Here is a tiny trained network, its code and every weight. The questions are about switching its units off for an input and a class, where a switched-off unit gives its printed mean instead of its output.

import numpy as np


def w(rows, s, z=0):
    codes = np.array(rows[::2]) - 128.0
    scale = np.full(codes.shape[1], s)
    scale[-1] = z or s
    return codes * scale


def norm(h):
    return h / np.sqrt((h * h).mean(-1, keepdims=True) + 1e-5)


def f(y):
    return np.maximum(y, 0)


def log_softmax(a):
    a = a - a.max(-1, keepdims=True)
    return a - np.log(np.exp(a).sum(-1, keepdims=True))


def net(x, mask):
    res = np.array(x, float).reshape(1, 4) / 4 @ E
    u = 0
    for l in range(2):
        y = f(norm(res) @ A[l][:, :-1].T + A[l][:, -1])
        res = res + np.where(mask[u : u + 4], y, B[l][:, -1]) @ B[l][:, :-1]
        u += 4
    return log_softmax(norm(res)[-1] @ U[:, :-1].T + U[:, -1])


A, B = {}, {}
E = w([
[129,124,131,129,128],'x0',
[130,124,130,131,129],'x1',
[163,164,137,200,5],'x2',
[35,21,56,136,108],'x3',
],0.0027)
A[0] = w([
[180,136,179,152,96,108],'0.n0',
[181,171,191,79,254,4],'0.n1',
[173,158,172,77,237,48],'0.n2',
[174,212,138,137,102,149],'0.n3',
],0.0035)
B[0] = w([
[146,105,117,117,170,194],'0.n0',
[41,177,133,3,84,202],'0.n1',
[31,169,142,18,54,202],'0.n2',
[107,153,162,119,162,253],'0.n3',
],0.0056,0.0024)
A[1] = w([
[158,107,74,172,62,1],'1.n0',
[253,185,176,151,152,20],'1.n1',
[136,129,111,136,120,42],'1.n2',
[99,52,78,84,235,11],'1.n3',
],0.0051,0.0021)
B[1] = w([
[36,45,135,78,86,177],'1.n0',
[204,157,173,243,107,250],'1.n1',
[112,114,126,116,128,128],'1.n2',
[253,151,97,177,216,252],'1.n3',
],0.0052,0.0025)
U = w([
[81,193,153,10,149,254],'0',
[191,200,194,213,95,71],'1',
[177,85,56,149,241,124],'2',
[48,53,104,152,31,61],'3',
],0.013,0.001)

Each question gives the input, the list of numbers given to net, and the class t.
The units are the neurons (one row each of A and B). Each row of codes is followed by its name. A weight is (code - 128) times the scale printed after its matrix; where a second scale follows, it is the last column's (A, B and U).
mask holds one flag per neuron, layer by layer. A switched-off neuron (its flag False) gives its mean, the last column of its row in B, instead of its output. The means were averaged over made-up inputs and are rounded, as every weight is.
A unit's drop is (log p(t) with every unit on - log p(t) with that unit switched off) / (log p(t) with every unit on - log p(t) with every unit switched off).
The circuit of an input: a set's keep is (log p(t) with only the set's units on - log p(t) with every unit switched off) / (log p(t) with every unit on - log p(t) with every unit switched off). Starting from all 8 units, units are removed one at a time, each time the one whose removal leaves the highest keep (on an exact tie, the one counted first), for as long as the keep stays at least 0.8.
units of the circuit, in order: the units of the circuit, biggest drop first
k most important neurons: the k neurons with the biggest drops, biggest first
top k neurons in layer l: the k neurons of layer l with the biggest drops, biggest first
drop of u: that unit's drop, to one decimal
input [-7,5,0,-8], class 0: units of the circuit, in order => [0.n1; 1.n3]
input [2,0,-1,6], class 2: units of the circuit, in order => [1.n3]
input [1,-3,-1,-8], class 0: units of the circuit, in order => [0.n1; 0.n2]
input [-4,-7,0,7], class 2: units of the circuit, in order => [1.n3; 0.n2]
input [-7,-8,0,-7], class 0: top 2 neurons in layer 0 => [0.n1; 0.n2]
input [1,-4,0,2], class 2: 2 most important neurons => [0.n2; 1.n1]
input [7,-8,-3,1], class 2: drop of 1.n3 => 0.2
input [-6,7,4,1], class 3: drop of 1.n0 => 0.1
input [8,-7,-1,-7], class 0: drop of 1.n3 => 0.0
input [1,6,-2,-8], class 0: drop of 0.n2 => 0.1
